Below are the code and all the weights of a small trained network. Each question names an input and a class and asks about switching units off, where a switched-off unit gives its printed mean instead of its output.

import numpy as np


def w(rows, s, z=0):
    codes = np.array(rows[::2]) - 128.0
    scale = np.full(codes.shape[1], s)
    scale[-1] = z or s
    return codes * scale


def f(y):
    return np.maximum(y, 0)


def log_softmax(a):
    a = a - a.max(-1, keepdims=True)
    return a - np.log(np.exp(a).sum(-1, keepdims=True))


def net(x, mask):
    res = np.array(x, float).reshape(1, 4) / 4 @ E
    y = f(res @ A[0][:, :-1].T + A[0][:, -1])
    res = res + np.where(mask, y, B[0][:, -1]) @ B[0][:, :-1]
    return log_softmax(res[-1] @ U[:, :-1].T + U[:, -1])


A, B = {}, {}
E = w([
[130,231,105,155,162,14,89,174,248,52,92,229],'x0',
[33,52,180,139,89,92,230,204,117,44,40,109],'x1',
[77,228,73,238,75,52,206,66,78,208,136,92],'x2',
[231,110,3,84,126,91,188,215,154,181,85,69],'x3',
],0.0061)
A[0] = w([
[182,60,164,9,194,198,69,189,191,74,97,155,79],'N0',
[102,201,93,210,82,84,169,92,98,165,108,76,4],'N1',
[98,204,96,203,71,62,188,72,107,198,113,88,55],'N2',
[200,127,61,80,115,102,165,178,140,142,90,74,6],'N3',
[210,111,57,89,116,93,185,204,163,161,75,52,7],'N4',
[136,196,98,165,154,53,83,153,205,88,95,178,53],'N5',
[24,149,250,166,117,163,93,56,95,72,176,192,6],'N6',
[45,67,182,137,73,98,201,201,115,56,46,106,28],'N7',
[215,193,97,124,176,165,53,67,126,196,230,141,68],'N8',
[182,155,108,129,172,145,75,84,122,163,147,132,25],'N9',
[132,198,95,154,163,27,89,156,213,85,82,212,64],'N10',
[131,42,149,105,78,212,156,70,20,202,188,48,64],'N11',
[36,145,255,183,119,169,76,33,109,68,165,187,63],'N12',
[173,55,152,33,190,212,69,175,160,100,103,131,5],'N13',
[115,178,153,147,136,56,118,132,176,95,130,204,71],'N14',
[90,201,76,226,73,62,189,78,109,205,118,103,77],'N15',
[124,182,119,133,157,29,130,135,220,93,113,194,27],'N16',
[203,172,88,96,182,173,51,74,144,175,194,156,12],'N17',
[192,110,51,93,120,115,170,207,143,176,87,84,48],'N18',
[117,48,134,110,79,217,160,77,41,183,163,21,15],'N19',
[219,121,70,83,123,94,175,183,136,161,91,93,255],'N20',
[54,66,170,139,74,121,231,201,109,50,37,102,34],'N21',
[174,60,160,35,211,168,87,159,163,71,106,155,24],'N22',
[112,186,93,206,88,67,176,109,84,167,131,96,27],'N23',
[218,189,106,119,175,168,52,70,139,194,226,131,102],'N24',
],0.0058,0.0046)
B[0] = w([
[112,122,165,179,80,139,161,109,72,40,241,222,232],'N0',
[149,120,151,151,115,145,154,97,121,72,187,205,183],'N1',
[135,107,172,165,95,146,159,110,78,45,215,238,210],'N2',
[110,127,65,122,192,166,82,29,151,172,131,165,168],'N3',
[97,131,42,121,205,163,56,21,152,189,131,166,188],'N4',
[193,183,184,72,169,191,143,200,100,138,81,103,202],'N5',
[108,127,11,87,214,153,56,15,166,210,126,150,216],'N6',
[192,43,126,207,92,35,197,91,231,171,63,117,223],'N7',
[136,60,159,167,89,44,184,105,211,140,68,90,216],'N8',
[171,85,140,153,114,63,157,103,163,150,91,121,157],'N9',
[186,191,183,72,159,184,149,186,85,139,83,115,224],'N10',
[208,223,201,53,175,192,139,216,94,136,53,117,254],'N11',
[71,123,13,82,219,154,52,18,161,200,129,120,237],'N12',
[149,133,186,173,107,138,166,112,79,54,201,220,197],'N13',
[166,173,158,74,167,180,124,163,116,157,79,113,188],'N14',
[115,114,169,154,94,150,158,119,99,52,209,210,224],'N15',
[218,186,175,87,173,186,145,192,100,150,78,112,197],'N16',
[177,63,143,187,78,50,192,104,199,151,71,115,186],'N17',
[89,127,52,98,213,165,71,34,155,168,134,144,187],'N18',
[253,228,204,53,191,213,149,215,74,111,51,122,233],'N19',
[2,137,109,77,172,152,58,72,146,169,139,106,243],'N20',
[191,69,151,189,95,45,182,89,227,163,66,116,231],'N21',
[128,133,150,192,113,133,173,109,85,69,210,212,196],'N22',
[150,115,152,150,123,134,159,101,105,69,214,196,184],'N23',
[110,59,157,181,64,52,181,132,222,138,61,75,222],'N24',
],0.0058,0.0077)
U = w([
[174,183,158,96,149,175,134,188,104,129,78,119,114],'0',
[127,114,146,158,97,130,144,122,104,78,246,179,115],'1',
[145,66,133,161,95,42,153,121,171,145,65,105,117],'2',
[85,127,61,110,175,153,79,76,138,163,137,131,110],'3',
[46,138,144,110,91,122,102,165,118,127,144,80,254],'4',
[117,125,86,143,84,117,112,179,106,119,155,78,102],'5',
[114,121,110,137,97,95,94,178,96,126,156,85,100],'6',
[98,119,100,128,89,83,93,218,95,127,182,65,85],'7',
],0.013,0.021)

Each question gives the input, the list of numbers given to net, and the class t.
The units are the neurons (one row each of A and B). Each row of codes is followed by its name. A weight is (code - 128) times the scale printed after its matrix; where a second scale follows, it is the last column's (A, B and U).
mask holds one flag per neuron, in row order. A switched-off neuron (its flag False) gives its mean, the last column of its row in B, instead of its output. The means were averaged over made-up inputs and are rounded, as every weight is.
A unit's drop is (log p(t) with every unit on - log p(t) with that unit switched off) / (log p(t) with every unit on - log p(t) with every unit switched off).
The circuit of an input: a set's keep is (log p(t) with only the set's units on - log p(t) with every unit switched off) / (log p(t) with every unit on - log p(t) with every unit switched off). Starting from the 12 units with the biggest drops (on a tie, the unit counted first), units are removed one at a time, each time the one whose removal leaves the highest keep (on an exact tie, the one counted first), for as long as the keep stays at least 0.8.
circuit, biggest first: the units of the circuit, biggest drop first
unit that matters most: the unit with the biggest drop
top k neurons: the k neurons with the biggest drops, biggest first
drop when u is switched off: that unit's drop, to one decimal
input [-7,-6,3,1], class 0: circuit, biggest first => (N11)
input [8,7,8,6], class 0: top 3 neurons => (N10 N16 N5)
input [0,7,7,-3], class 1: top 3 neurons => (N2 N15 N23)
input [-7,3,-1,-7], class 0: top 3 neurons => (N19 N11 N20)
input [8,7,-1,-7], class 0: top 3 neurons => (N10 N16 N5)
input [-5,-7,-1,6], class 2: top 2 neurons => (N24 N8)
input [6,-8,0,-7], class 2: top 2 neurons => (N24 N8)
input [-7,-3,-8,-2], class 1: top 4 neurons => (N0 N13 N22 N10)
input [5,-7,-6,-7], class 2: top 3 neurons => (N24 N17 N8)
input [-8,-1,-7,-7], class 0: top 2 neurons => (N11 N19)
input [-7,-7,-3,-3], class 0: top 3 neurons => (N11 N19 N7)
input [6,-5,-8,7], class 1: top 3 neurons => (N0 N22 N13)
input [-5,1,7,0], class 1: top 2 neurons => (N2 N15)
input [8,1,5,7], class 0: unit that matters most => N10
input [2,2,2,-6], class 3: drop when N3 is switched off => 0.0
input [-8,-3,-2,-6], class 0: drop when N19 is switched off => 0.5
input [0,5,-3,0], class 2: drop when N21 is switched off => 0.1
